Each row has a class, written after it.
[  32 -108  423   77   38   89  195  224 -478  262  298 -107  194 -212
  -55  133  520 -315  257 -139  379  153 -227  149  179 -304   -8  151
  286  -69  418  307  713  319  -39  277 -147  -82]
dob
[-358  203  -56 -272  262   86  633 -393 -379 -607 -340  135 -200 -116
 -199  271  -66  -42   20 -174  -91 -182  515   -1  276  370  -33   75
 -101 -509 -216  160 -727  -46  195  384 -367  282]
dob
[-390  216 -125 -282  287   83  599 -358 -381 -627 -328   80 -215 -128
 -203  230 -125 -104   10 -145  -68 -165  464    2  242  380  -45   19
  -94 -515 -259  112 -713  -53  197  360 -365  236]
Mos
[-412 -814  295   84   62  236   25  257 -175  134   29 -429  308  262
  -64 -151  370 -455   86  216  328  -60 -127  208   -2  505  137   56
  -25 -141  -96  375  366  282 -345  -92  150 -596]
kize
[   5 -142  440  259   86  190  267  209 -455  389  271  -92  132 -250
  -68   -6  398 -359  147 -195  428  174  -93   72  278 -302  224  128
  298 -143  318  262  773  218 -140  221 -133 -195]
kize
[-350  154  -52 -401  193  167  711 -457 -189 -708 -371  101 -136  -68
 -220  323 -153  -69  -88  127  154 -266  641   38  163  514  -52   79
  -33 -452 -195  133 -861 -148  180  271 -413  186]
Fafi
[ 162  229  -75  -92   98   18   50 -208  149    7 -252   -6  309 -660
   43    7    6  129  383  631  260   94  -33  289 -339  -16  504 -221
 -257  450   61 -461  210  -85   17  156 -382    5]
miz
[ 182  238  -50 -125   83   55   31 -143  202  -79 -293  -18  374 -648
   34   51  -43   77  382  615  178   86   -9  309 -318   21  496 -249
 -302  384  171 -403  226 -119   11  125 -364   88]
piv
[  27  -77  346   81   15  150  231  265 -517  222  281 -102  169 -303
  -19  108  501 -366  225 -117  354  169 -187  124  230 -323  -24   44
  262 -120  440  278  606  341  -47  249 -178  -20]
Fafi
[-378  206  -93 -279  266   75  613 -326 -391 -575 -270   80 -168 -133
 -203  267  -88 -109   37 -115    4 -129  453   39  252  354  -53   10
  -26 -495 -242  137 -655  -41  225  368 -367  234]
Zit
[ 154  205   41 -161  142   58  115 -405  133  -89 -390  -16  266 -607
    2   77  -23  131  484  496  217  105  181  270 -223   97  587 -176
 -215  385  -13 -441  113 -102  -52  199 -494   49]
Mos
[ 118  214  -12  -90  104   64   17 -174  136  -97 -292  -45  349 -618
   19   61   28   89  374  537  226   46  -58  339 -303   26  436 -250
 -221  302   81 -402  245  -64  -10  131 -355   13]
Vebi
[ -59 -229  356  278   45  237  390  213 -674  323  224 -142  123 -223
   18  -31  444 -325  209 -189  358  167  -52  112  385 -458  142  162
  280  -80  344  271  727  381  -37  348  -77   -7]
relad
[-376 -810  302   71   57  219  -21  266  -98   87   97 -467  323  186
  -97 -173  305 -497  140  164  358   12 -145  204   14  471  156   52
   -9  -99  -22  351  474  273 -326 -124  122 -546]
Fafi
[  41  -36  437  217   45  168  198  242 -415  386  261 -101  180 -342
  -83   67  446 -426  213 -148  324  217  -85  181  246 -310  288   65
  286  -47  423  243  717  226 -118  221 -235 -154]
Mos
[ 178  197    3 -105   93   90   58 -240   78  -70 -340  -19  336 -622
   -4   38 -109  106  459  465  321  106  106  302 -231  101  568 -214
 -258  230   48 -457  127 -140  -79  115 -390   38]
Vebi
[  53  -39  345   71   62  149  262  202 -478  247  264  -48  167 -252
    4  157  474 -275  219  -76  415  195 -153  140  219 -354   -5  147
  351   24  400  228  611  263    3  248 -205   14]
relad
[-376 -764  306  -33   -7  124 -118  326  -32 -110  118 -508  297  539
 -174  -96  273 -518   -6  -23  185 -131 -179  124   26  414  -37   44
  119 -200   -9  350  518  349 -266 -264  113 -495]
Zit
[ 152  168   28 -160  129   76  112 -330  156 -148 -424  -51  321 -593
   19   73 -146  107  450  541  331   76  175  302 -263  111  576 -226
 -195  346   -4 -477  161 -149  -90  121 -449    6]
Mos
[-371  241  -87 -315  271  103  602 -326 -358 -654 -347  108 -196 -157
 -191  284  -89 -102   -9 -128  -37 -190  511   57  246  386  -38   27
   -9 -538 -232  102 -720  -68  200  323 -399  234]
miz
[   4  -43  450  240  -20  216  317  335 -399  312  329  -62  183 -381
 -100   77  413 -445  152 -179  411  112 -159  203  300 -286  277   -4
  275 -137  454  255  732  217 -101  245 -253 -104]
miz
[ 155  250  -42 -128  135   49   12 -224  126 -101 -318   -4  362 -658
   51   77   32  106  435  641  164  121  -32  296 -344  -14  458 -231
 -264  419   97 -451  200  -54   51  202 -395   76]
Fafi
[-427 -772  296  104   22  208   31  360 -161  145  167 -458  320  269
 -105 -199  234 -522   74  140  413  -53 -238  232   30  440  114    2
   34 -188  -37  346  540  261 -268 -134  167 -553]
Geduf
[  -2  -49  485  186   40  168  227  255 -490  384  300 -125  185 -326
  -69   53  438 -415  176 -174  287  219  -88  174  284 -355  283   97
  251  -85  403  290  765  287  -64  257 -250 -101]
piv
[-379  189 -105 -307  235   92  639 -351 -405 -642 -323  103 -169  -89
 -212  325  -50  -57   16  -79   27 -175  521   69  233  362  -67   51
    3 -489 -247  122 -793  -62  236  369 -412  298]
dob
[-341 -704  302  -44  -31   99 -119  364  -11 -109  198 -507  245  493
 -212 -101  258 -559  -53  -68  182 -125 -209  114    3  411  -48   16
  148 -259    2  325  442  358 -236 -294   75 -459]
piv
[ 158  194   66 -157   84  132   60 -321   84 -160 -377   26  353 -544
   20   58  -43  140  476  505  336   88  186  318 -250  111  593 -141
 -208  315   69 -488   28 -157  -68  158 -379   15]
Fafi
[-379 -727  369  -79  113   80 -116  270 -123   52   68 -496  267  331
 -151 -158  340 -563  140   95  271   40 -171   90   28  445   18   79
  124 -149  -69  346  576  315 -273 -198   77 -622]
kize
[ 160  264   58 -182  112   83   99 -370  246 -130 -373   -8  311 -663
    3   47  -85  108  524  507  259  129  187  294 -244  118  614 -193
 -199  364   57 -498  120 -168  -90  140 -437    3]
kize
[-441 -738  370   29   60  249   77  287  -89   25   73 -445  351  236
 -125 -122  323 -471  128  206  408  -18 -181  194   34  525  101   93
  112  -61   26  354  428  212 -280 -110  116 -553]
Geduf
[  -6   12  -76  -74  123   40  246 -288  -90  -77 -443 -123  307 -374
   10   98 -121  114  394  575  363  -35  192  298 -248  128  504 -150
 -167  367 -127 -373    7   74  -56  212 -319  -43]
Mos
[-403 -677  213  -35   23  140  -78  339  -61 -199   72 -468  252  527
 -171  -46  312 -546   66  -15  207 -164 -142  160    9  440  -40   18
  157 -223   -5  304  478  351 -209 -220   78 -444]
Mos
[-354  241  -85 -376  228  144  693 -413 -199 -719 -329  145 -177  -92
 -233  307 -131  -83 -137   62   16 -270  601   24  217  492  -73   71
  -62 -534 -165  137 -767 -143  231  290 -443  221]
miz
[-338 -874  305  -55   55   74 -105  366  -87   42  138 -535  251  376
 -183 -170  168 -584    1   18  371  -32 -194   81   53  408   34   55
  158 -204  -66  324  555  282 -346 -279  129 -616]
piv
[  26  -91  343  115   27  164  266  270 -409  267  307 -106  163 -308
  -28   58  362 -417  256 -144  488  153 -155  129  242 -334  142   43
  237  -58  470  245  807  281  -80  239 -187  -35]
piv
[-373 -751  245   64    9  140  -62  406  -51  -90  147 -497  254  507
 -213  -84  305 -564  -12  -17  257 -169 -227  184   10  427   14   -1
  190 -212   12  312  524  360 -199 -228  102 -519]
Zit
[-315  301  -49 -391  252   15  476 -442 -290 -508 -317   85 -163 -186
 -188  253 -105  -84   14   37 -227  -83  515  115  204  322   72   66
 -154 -417 -247   95 -692  -50  281  357 -471  256]
Geduf
[-394 -701  242  -32    7  150 -147  330 -113  -85  123 -518  288  426
 -157 -110  390 -559   71  -37  129  -68 -156  194   25  393    3   12
   77 -219  -13  342  421  385 -235 -207   35 -357]
piv
[ -68   56  -86 -153  137   25  254 -281  -71 -147 -465  -97  318 -240
   -7  145 -114   96  400  670  416  -69  203  283 -296  191  385 -123
  -78  326 -152 -376   58   44   45  195 -298  -69]
Zit
[ 161  205   36 -189  126  101   61 -327  179 -155 -379    5  320 -569
   -6  116  -51  111  464  492  300   75  156  324 -264  148  554 -195
 -205  292   17 -461  122 -145  -55   94 -477   42]
Vebi
[  93 -131  473  288   16  156  267  214 -505  424  363 -145  118 -367
  -98   -6  347 -304   42 -284  358  186 -155  125  280 -404  255   89
  282 -127  380  236  666  257 -108  238 -184 -155]
miz
[ -22   94 -143  -73  156   35  291 -231  -32  -96 -444  -49  326 -270
   -1  118 -166  120  379  713  473  -57  232  277 -294  173  427 -108
  -80  371  -58 -383  127  -23   85  178 -227 -104]
Zit
[-323  277  -66 -311  236   47  522 -405 -320 -564 -381  110 -189 -178
 -188  221 -160  -32  -41    4 -218 -157  578   99  228  281  104  108
 -167 -454 -184   74 -653  -78  270  372 -396  217]
dob
[-370  211 -117 -222  322   91  632 -371 -434 -569 -307  121 -218 -124
 -190  226  -69  -80   12 -161  -44 -121  510  -44  294  379  -72   63
  -50 -563 -287  138 -703  -60  209  386 -329  228]
Fafi
[-373  273  -99 -320  268   46  547 -377 -364 -491 -324   88 -231 -169
 -202  195 -209 -115  -53   40 -191 -164  486   91  234  288  110   99
 -147 -476 -207   65 -620   -5  353  405 -409  216]
Geduf
[-383 -790  203   61   75  215   43  258 -126   77   63 -447  311  234
  -75 -150  278 -478   65  221  382  -42  -58  167  -31  459   30   36
    8 -196  -25  361  449  256 -316 -173  142 -528]
dob
[ 234  240  -51 -136   52  -13  -35 -176  237  -38 -185   25  283 -593
    7   13  -93  143  243  550  120   47 -103  279 -322  -44  412 -248
 -334  321  115 -440  217  -78   84   32 -388   57]
Vebi
[ -49 -189  365  279    3  222  378  237 -627  359  271 -119  153 -331
   12   -2  390 -306  254 -213  413  177 -118  135  375 -488  178  133
  230  -47  400  256  676  349  -58  415 -140   47]
dob
[  73  -90  467  244   19  225  255  181 -485  402  316  -95  162 -342
  -43   30  386 -294   81 -220  278  238  -52  123  327 -382  241  135
  258  -76  364  265  609  220 -159  225 -201  -53]
relad
[-334  210 -109 -336  289  127  748 -415 -218 -606 -313  130 -161 -118
 -248  283 -203  -99  -41   49  125 -200  546   -7  222  451   -5  109
  -35 -438 -100  110 -683 -163  254  314 -391  200]
Geduf
[-332  161  -94 -406  269  121  664 -461 -241 -609 -360  102 -171 -133
 -167  269 -174 -113  -36  102  125 -207  591   54  142  445  -38   80
  -76 -452 -235   94 -773 -110  220  270 -404  193]
relad
[ -70 -220  392  275   18  234  482  251 -568  264  246 -129  159 -260
  -41   35  346 -338  142 -129  498  103 -112   89  378 -364  122   87
  275 -109  406  312  731  323  -44  342 -139  -36]
Zit
[-442 -778  313  112   52  187    9  357  -95  105  155 -430  274  309
 -121 -188  261 -478  -31  140  373  -62 -268  174   33  431  100  101
  101  -79  -25  332  510  226 -228 -175  173 -606]
relad
[ 144  172   60 -166   97   94   51 -292  132 -130 -332  -27  325 -618
   11   70  -26   73  440  433  210   77  114  317 -234  113  584 -231
 -246  279   54 -436  123 -109 -112  148 -435   11]
miz
[-416 -740  326   35   51  218   19  335  -85  -13   56 -450  341  239
 -120 -132  299 -503   80  190  356  -82 -195  213   -7  538   68   44
   32 -148   35  359  478  234 -275 -132  140 -579]
miz
[-287 -899  370  -27   58   38 -223  345  -79   48  199 -501  152  399
 -231 -179  181 -482  -88 -125  248  -33 -358   44   -4  268   73  133
  235 -130  -89  241  574  257 -317 -275  186 -716]
Fafi
[ 163  292   54 -222   90   87   86 -369  202 -184 -415   26  340 -549
   15  127  -68  145  493  557  266   69  183  338 -282  117  552 -192
 -186  421   64 -503   52 -172    2  158 -495   83]
Mos
[ -20  105  -96 -167  119   40  273 -274   65 -218 -460  -33  332 -255
  -27  194 -144  136  424  674  380 -102  228  283 -287  232  389  -98
  -82  405  -35 -395   60   -1   37  206 -294  -28]
dob
[-371 -848  345   85   57  225   27  236 -181   87   40 -444  304  339
 -116 -110  368 -375   40  143  361  -24 -123  175   35  475   35  152
   96 -125  -87  383  361  258 -321 -169  142 -556]
Vebi
[   6  108  -49 -110  127   61  219 -299   27 -149 -401  -83  339 -293
  -16  139  -51  130  384  620  335  -32  228  333 -272  197  447 -121
  -98  381  -51 -330   82    1  -11  170 -276  -38]
Geduf
[  16  -60  440  209   29  215  314  245 -439  328  326  -81  162 -396
  -61   97  423 -426  227 -188  415  209 -104  128  310 -368  248   33
  305 -121  404  257  746  279 -131  281 -267  -50]
kize
[-342  205  -97 -362  291    7  500 -344 -276 -521 -380   74 -196 -136
 -196  234 -169  -92    6   64 -168 -138  484   95  208  306   92  109
 -125 -386 -223   60 -470  -70  331  317 -389   99]
Vebi
[-349 -831  346  -21   40   88  -88  374  -98   38  166 -513  258  400
 -189 -162  219 -572   10   30  389  -46 -199  122   30  402    0   78
  184 -241    4  340  633  259 -275 -265  146 -660]
dob
[   7   95  -82 -151  140   38  249 -298  -78 -165 -449  -71  342 -271
   10  140 -168  149  446  659  366  -13  231  269 -306  228  370 -103
 -140  356 -100 -399  -13   52   45  202 -250  -48]
Fafi
[-375  150  -16 -362  231  145  655 -321 -213 -664 -291   92 -110 -121
 -251  331 -120 -144  -80   17  127 -249  453   28  240  442   -9   36
   13 -485 -119  136 -625 -120  188  309 -450  164]
Zit
[-385  161  -74 -367  278  118  683 -345 -182 -658 -318   79 -193 -101
 -247  231 -249 -186  -98   37  116 -247  544  -26  195  482  -36   67
  -20 -545 -141  119 -609 -143  244  263 -340  105]
piv
[ 101 -140  357  138   -2  120  183  299 -386  291  389  -82  181 -262
  -29   82  366 -349  161 -169  480  131 -214  134  208 -343   32   50
  254 -123  419  255  712  319  -99  170 -180  -27]
dob
[-337  202  -50 -371  265  -23  480 -458 -373 -453 -365   50 -200 -180
 -161  168 -122  -51   11   54 -188  -77  503   88  191  271   63   79
 -216 -373 -305  117 -565  -50  272  340 -425  179]
Mos
[ -37  -95  373  223   63  165  257  258 -492  376  302 -112  109 -391
  -74   -9  431 -414  226 -204  346  223 -111  118  299 -420  277   85
  254  -96  394  247  819  247  -45  285 -225  -77]
dob
[ 131  269  -78 -135  109   53   46 -144   82  -79 -307   10  360 -582
   67   52  -46  134  402  620  215   72  -42  292 -318  -21  393 -211
 -297  338  128 -423  273  -86  106  142 -327   64]
Vebi
[ 112  267  -79  -94  105   10   62  -93  171  -59 -252   -1  327 -606
    5   19  -29   57  384  636  198   62  -43  291 -326  -19  481 -216
 -264  386  171 -407  400  -94   96  125 -353    3]
dob
[ 147  246  -56 -125   64   46   28 -160  155 -115 -294    9  375 -536
   35   60  -10  108  396  649  198   46   25  305 -358   70  399 -208
 -305  309  127 -382  183  -98   35  131 -312   63]
dob
[  76 -133  387   66   32  127  175  146 -423  289  257  -77  127 -225
  -11   93  429 -246  216 -125  408  178 -195   89  194 -350    3  174
  262    7  338  232  609  277  -91  233 -156  -60]
Vebi
[-376  145  -98 -341  226  131  697 -315 -196 -651 -286  103 -169 -119
 -251  281 -224 -150 -123   93  129 -268  560   22  178  458   -7   50
  -45 -496 -139  136 -662 -104  201  258 -389  137]
dob
[-313  266  -64 -353  266   16  455 -432 -309 -530 -331  102 -214 -155
 -198  189 -160 -115   -2    5 -182 -127  524  100  200  300  132  104
 -194 -491 -245   43 -582  -64  279  353 -445  169]
Mos
[ 165  248  -49 -103   76   21   34 -149  144  -44 -240   19  351 -566
   18   31   52   70  342  604  129   57   -6  289 -278  -13  468 -242
 -316  307  196 -356  338  -78   63  114 -343    6]
Zit
[-379  273  -58 -352  268   30  541 -433 -329 -588 -365   89 -187  -77
 -194  246 -113  -57   -6   46 -167 -168  545   78  211  317   49  153
 -104 -451 -244   89 -603  -43  337  416 -384  164]
Zit
[ -68 -305  457  279   14  248  333  220 -690  347  237 -161  200 -211
   14   13  601 -284  222 -182  403  167 -113  144  351 -380  126  181
  285 -103  282  336  633  364 -109  382 -104  -48]
miz
